Each row was made from one path, in order. Every step used is in the known rows, and no mark comes twice. Write each row's path.
Each row is shifted at random along 4 fixed directions that mean nothing.
Known rows
L, U, P, J, V: [ -59  114   -6  111  -14  173   43  -70 -117 -135  -85    4   54  100
 -258  -28  -63  -23 -123   89   40    3   -3   44  -43   41   60   78
   80  -40   14 -118 -194 -179  106   59   83  146  -32   41   69 -207
  -50    3]
V, X, J, P: [  73   26   52  143 -123   31  -27  -99   64   25  136   55   12  269
 -383  -23  -56  109  -33  197  222   24  -85   71 -148  133  134  105
    9 -157    6 -161 -203 -148  -38   33  166   83 -136   87  -25 -119
  -40   60]
X, U, P, L: [ -58  -58  -87   80  -43  -20   71  -10  143  151    8  -53  126  149
 -194 -169   32   23 -117  146  125   49 -123   -5   45  178  134  145
   64 -108   33 -151 -124 -189  107   44  119  146 -110   57   76 -138
 -120   75]
J, U, P, L: [ -19   12  -17  167 -105  -42   28 -257   70  253  -57   54   32   79
 -338 -275 -186  133 -201  175  190   91 -109  -81  220   84   66  295
  -62 -114  -65 -183   30 -181   36  -56  158  202 -169  284   67 -124
 -144   42]
X, V, J, U, P, L: [ -23    5    4  106  -35   85  114 -171   98  157   70   18   78   46
 -332 -103   -1   13  -71  177  232    6  -48   81  -76   66   16   73
   73 -141  -16 -202 -273 -139   40   73  114   96  -96   88   20 -274
  -36   84]
X, V, J, P, L, E: [  53  108  -41   55   53   86  -48  -26   56 -390  195  -60   63  118
 -289   -3  -36  -33   41  195   78  -14   77   41 -205  201   -8    7
   34 -179   13  -99 -372 -230  110  112  108  111   -1   -1   60 -128
 -199   38]
J, V, E, X: [ -61   25  127  142   61  180  -18   23   88 -148   -2   58   94  357
 -186   28 -189   35  -82   16    0   31   12  -46   20   36  112  -18
  -62   33  -16   42 -233 -195  173   -9   98  188   11  156  151 -163
  -23  -73]
E, U, P, J, V, B: [  53   -1  198  242  -33   76   86  -67  -45  203 -185   12   39  107
 -322  -82  -12  -18 -235   -9   86   96 -135  -83  130  -18  197   -5
   48  -72   21  -88   33  -66  115  -47   91  224 -238  134   71  -78
  -60    1]
V, X, J, U, P, B: [  -9   17   65  121 -116   60   27  -53 -134  -12  -19   21   12  239
 -298  -41   99   30  -65   89  195   20 -104    9 -106   21   25  100
  152 -235   34 -131 -130 -105    0   63  132   80  -58    8  -36 -210
   87   54]
U, L, E, X, J: [  72  -60 -131   27   31 -151  -26  121  -41  -23  198 -223   68  418
  -47  -81  280  -34 -135   28  101   88 -159   21   94  140  321 -184
  137 -104  159    1   13 -196  127    3  142  159 -132  -13  104  -49
 -158    6]
B, J, P, L: [ 105  -73   50   72  -15  -89  -16   52  -12   34  163 -165  104  180
 -162 -130  141   15  -94  104   99   21  -88  -11   87  121  123  -20
   36 -155   65  -76 -133 -228  130   38  134  123  -71   72   57   43
 -291   48]
E, X, V, J, P, U: [  83  -76  -37  171   29   56  -48   10   43  -27  111  -54   32  257
 -410  -50  -99  -22 -101   89   76   68  -22  -74 -118  178  112  -48
   -9  -98   -2 -130 -177 -201  181  -23   68  200 -143  116   94 -240
 -202   81]
P, U, X, V, E: [ -21  -12   48  188  -98  119  -36  -68  112  -31    7   97   71  299
 -365  -80 -276   81 -134  131   84   70    8  -80 -146   41  -72  140
  -49   10  -71  -67 -139 -247   85  -72  164  276  -92  206  127 -139
  -81   12]
U, X, V, B, J, P, L: [ 234  -79  146  168 -113   13   78   20   45   33  130   13   57  190
 -364  -54  -26   16 -139   87  138  114 -123  -57  -90   68  112  -40
  -33 -149   34  -95  -47 -166  185  -37  171  229 -240  164   68   51
 -299  116]
X, V, U, P, B, L, E: [ -34   40  -16  129  -82   68   85  -40  136  -41   72  114   83  -25
 -191   58  -52   18 -155  205  138   73  -85   14  -38   63  -66  131
   90 -113  -35 -105 -135 -121   68   -3  146  115 -220  -10   24 -106
    5  -75]
L, U, P, B, V, J: [ -19   37   46  135   68  249   59   52   -8    8  -90    0   92   51
 -255   84  -27  -64 -144   75   21   30  -71   16 -155   50  104 -107
   93  -81    6 -131 -149  -49  152   58   89   91 -133  -78   95 -114
   72  -49]
U, X, V, B, L: [  22 -104    2   89 -148   12  119  108   68  -17   73  -47   91  313
 -123   18  142  -12 -115   99  105   57 -124   35 -201   40  125 -105
  126   -3   74   -2 -114  -94  114   34  192  148 -149   23   50  -23
  -45   30]
L, E, U, X, J, P: [ -68  -25 -188   74  -17  -63 -113  154 -120  -77   58 -160   64  216
 -186 -129  203  -86 -163   19   41   71 -107  -54 -126  208  231 -136
  126 -129   97  -36  -60 -152  116  -17   92  167 -171  -85   84  -36
 -144   -5]
U, P, B, X, J, V, E: [  38   -7  207  144 -198 -139  -34  230 -210   14  -57 -133  -55  325
  -41  -70  244  -54 -141   -3  137   59  -85  -43   86 -156  -12  -21
  178 -191  104  -68   28 -164   56  -35  111  186 -189   45    3  -85
 -162  -30]
U, L, E, X, J, P, B: [ 175    2   42  158   12  -38  -12    5   96 -107  165   61   39  235
 -318  -19  -18   21 -172   84  133  162 -197  -81  149  195  359    6
  -46 -215   72 -114   41 -158  154  -71  137  190 -255   59   83  -90
 -159   72]
L, E, U, X, J, P, B, V: [   8  -79    0  191  -25   19   32  111    4   63   58   37  110   64
 -298  -12   81  -50 -228   59  102  116 -176  -65  -95   42  241 -107
   50 -102   42 -109  -16  -59  134  -59  116  184 -284 -121   83  -79
  -92   37]
B, V, E, X, J: [ -38  -81   77   94   29   77  -25  148  -45  -75  174 -154   94  434
 -165    8   65    6  -26   68   44  -31   30   35 -127  -75   37 -122
   99  -58   33   27 -266 -234   90   44  123  138    6   -8   92 -150
  -36  -23]
P, L, E, U, X, J, V, B: [  24   -6  -40   68  -36 -116   37  142 -210 -182   33 -255   93  223
 -131 -129  349  -89 -122  -39  105   54  -63  -10   30  -22  138 -225
  232 -155  144   25  -76 -126  114   49  100  196  -52  -67   44 -128
 -195   24]
J, P, U, X, V: [  21  -88 -108  142 -216 -173  -61   78 -122  -30   46 -125    9  311
 -171 -227   98  -31 -186  112  101   88  -64  -90  -45   53  -51   44
   96  -57   47 -105   -7 -231  107  -46  137  259 -209   85   42 -112
 -281  113]
U, P, B, L, E, X: [   0   88  -30  134  -58  -27 -117  -36   -8 -257   62   44  -42  298
 -327 -130 -202  103 -117  180   54  149  -19 -161  103  186   61  222
  -24 -220  -34  -41   90 -193  123  -98  166  194 -178  220   64  -56
 -170   -8]
J, U, L, E, X: [ -31    1  -87   87  -10 -163  -47  -72  -42   41   83  -79   33  308
  -87 -219  102  101 -181  116  179   90 -105    0  255   89  151   26
   70 -119   36  -51   31 -167   38  -41  132  168 -154  150   61 -187
  -95   -4]
V, X, U, P: [ -40    7  -49  151 -143    8  -13  -75   89  207  -35   58   20  289
 -266 -140  -98  114 -113  185  188   75  -99   12  -73  142   44  194
   51 -126  -24 -164  -48 -128   -1   -7  147  148 -209  170   12 -145
   -7   37]
E, X, V, J, U, P, L: [ 121  -68  -18  212  -67  -67   75 -222  116  474   89   43  -18  178
 -447 -208 -146   82 -244  126  281  165 -155  -54  146   59  175  108
  -47 -125  -35 -240  102 -127   98 -106  126  230 -328  331   58 -257
 -227   95]
J, P, U, L, E, X, V: [ -37  -39  -52   43    2  -76   78   83  226  -91  277   48  124  214
 -204  -43  217   13  -56  194  242   63 -125  138   44  200  158 -106
  127 -114   72 -177 -339 -124   80   50   91   81 -217 -138   14 -305
  -58  149]
B, J, P, U, L, E: [  -1   50   44   78   95  162   -1  -75  192 -215  165  104  173  -35
 -373  -20  -99   75   -9  210  114    5  -13   63  -33  259   65   36
  -35 -213  -36 -128 -413 -200   83   32   99   97  -47   -6   86 -107
  -32   61]
E, U, X, J, P, L: [ -54    7  -60  128 -102  -35  -53  -82   12  -45  130  -56   82  175
 -454 -255   -8   81  -57  186  189   44  -20  -25    8  176  146   85
   29 -202   -7 -133 -156 -227   36  -14  170  154  -91  101   -5 -265
 -154  148]
V, B, X, J, P, U, L, E: [ 165  -23  -27  139  -77 -152 -118  145 -124 -153   -5 -183  -41  180
 -267 -144   89   -7 -144   42   66  110  -87 -143   74  142  111  -61
   60 -278   57  -98   66 -202  122  -71  107  281 -244  110   94   -8
 -291   22]
B, P, J, U, X, V: [ -40 -137   71  133  -79   47   58   13  -47  166   28  -17   27  181
 -257  -79   71  -37 -159   77  117   54 -105   17 -318   26   70  -15
   68  -22   24 -137 -127 -190  128   23  128  199 -148   31   72 -114
 -107   85]
U, L, E, X, V, J, P, B: [ 138  101  116  166   40  106  -26  -57  144 -310  192  138   25  210
 -383   43 -134   28  -43  185  149  107  -30  -10  -24  198  155   -6
  -42 -233    1 -121 -173 -154  139  -16  135  146 -200   85   40 -235
  -79   91]
B, L, U, P, J, V: [ -61  -12 -135   84   19  172  137    9   67   82  -21   10  141    1
 -190   33   -7  -81 -216   21   19   53 -124   31  -18   72  228  -43
   77   28   33 -129 -158  -99  197   45   79  158 -100   13  120 -175
  -44  -12]

Write each row's path
[ 135  -12   16  179  -77 -151 -128  111 -281 -304  143 -164  -46  332
 -217 -101   28   -5 -131  118   37   85    2 -137   35  -55    0   54
   53 -225   43  -29   61 -250  117  -58  124  234 -169   58   48  -71
 -334   37] | L, E, X, J, P, B, V
[  32  -67   64  192  -45   98   43  -22  110   99   -1   10   96  162
 -214  -86 -106    1 -127   64   79   88  -58  -16  -75   23   93  -17
   -9  -88  -20 -135 -121 -201  174   20  136  284 -118  193   91 -238
  -74  105] | B, P, J, V, X, U, L
[   9  -36  167  164   96  192   61   29  244 -111   35  159   53  129
 -511  130 -221   73  -34  168   89   85  -64    8 -335  216  135    0
  -66  -78  -50 -131 -294 -125  163   -7   84  161 -186   25  134  -75
  -47   19] | L, E, X, V, B, P, U
[ -47   77  -63  180  -87   30   17  -54  -65 -111  -70  -51   65    5
 -292  -88  -80    7 -140  117   68   58    3  -50   40  -30   47   70
   71 -192  -28  -35 -102 -123   48  -53  110  215 -160  157   55 -141
  -66  -39] | X, J, V, B, L, E, U, P
[  19  -75   16  213   15  146   85   15   21  143 -169  -37  112   46
 -267  -47  -81  -94 -264  -85  -62  114 -125 -184  103   25  251  -90
   13  -32    2  -19   40  -80  263  -56   94  290 -181  174  161  -62
  -85  -25] | E, U, P, J, V, B, L
[  22   55    3  103   46  181   21  -39   10 -143  -76   64    6    2
 -506   -8 -178   47  -36   71   77   55  -54  -95 -166  216  142   92
  -41 -243  -34 -120 -150 -150  148    2   95  178  -83  111  139  -76
 -111  -16] | V, B, X, J, U, P, L, E
[  88  -12    5  133   90  209   78   86   48 -233    8   58  219   96
  -89  147  -45  -51  -92  -24  -11   60  -74  -43  -67   46  121 -123
   17 -112   35   26 -172 -147  270   40  110  222   32   46  161 -155
  -27   -5] | P, B, J, V, X, U, L, E
[ -32  -66 -216   96  -88 -158  -57  126   27  152  180 -148   55  164
 -130 -147  243  -74 -218  102  162  112 -106   19  -95  128  152 -199
  173 -124   64 -110  -35  -63   73  -40  107  163 -331    7   13 -129
 -175   11] | B, L, E, U, X, V, J, P
[ -37  -43 -111   73   50   66  117   -2   87   -3  224  -26  143   56
 -194   86   66    6 -120   87  152   26  -65  111  -25   45  145  -96
   99  -59   30  -38 -291 -136   89   32   68   89  -62  -52   53 -265
  -41  -85] | B, L, E, X, J, V, U
[ 122  -23   38   75   58  -83  -20   47 -172   15   60 -146   -9  229
 -276 -178  121   23 -158   -6  109  114  -94 -102  140  104   76  -46
   91 -301   54  -51   44 -144  160  -31   62  190 -178  148   82   25
 -269   -4] | V, B, J, U, P, L, E, X
[ 112   27  -75  188   51  152  -95  -91   62 -378  105   57   23  108
 -659  -26 -419   95  -67  144   -3   98   44 -187 -109  251  107  178
 -141 -269  -96  -80 -169 -239  160  -84   85  263  -84  232  132 -140
 -205   32] | V, B, L, E, X, J, P, U
[  75   24 -115  190  -43   31  -48  -38  -70  -21  -65  -71   39   23
 -152  -45 -183    3 -208   19   12   96  -29 -124  114    9   75  -25
  -64  -38  -33    4   84 -259  188 -115  150  329 -146  245  184 -112
 -216 -136] | B, X, J, V, U, L, E
[ -38  -73   41   81 -103  -92   62  142  210  348  114  -29   74  229
 -147  -93  139   25 -222  120  230  115 -178  120 -105   23  119 -108
  109   -6   44 -219  -78 -114   73    2  148  172 -311   30   48  -85
 -127   19] | B, P, L, U, X, V, E
[  33   89  338  170  -79   40  -55   39 -148 -192   57   25  -10  357
 -242  -84  -39   70  -52   97  130   46   64  -30  141 -106 -142   92
   60 -268   -5  -15 -142 -214   65  -50  107  150  -88  183  -14 -155
 -100   12] | U, P, B, J, V, E, X
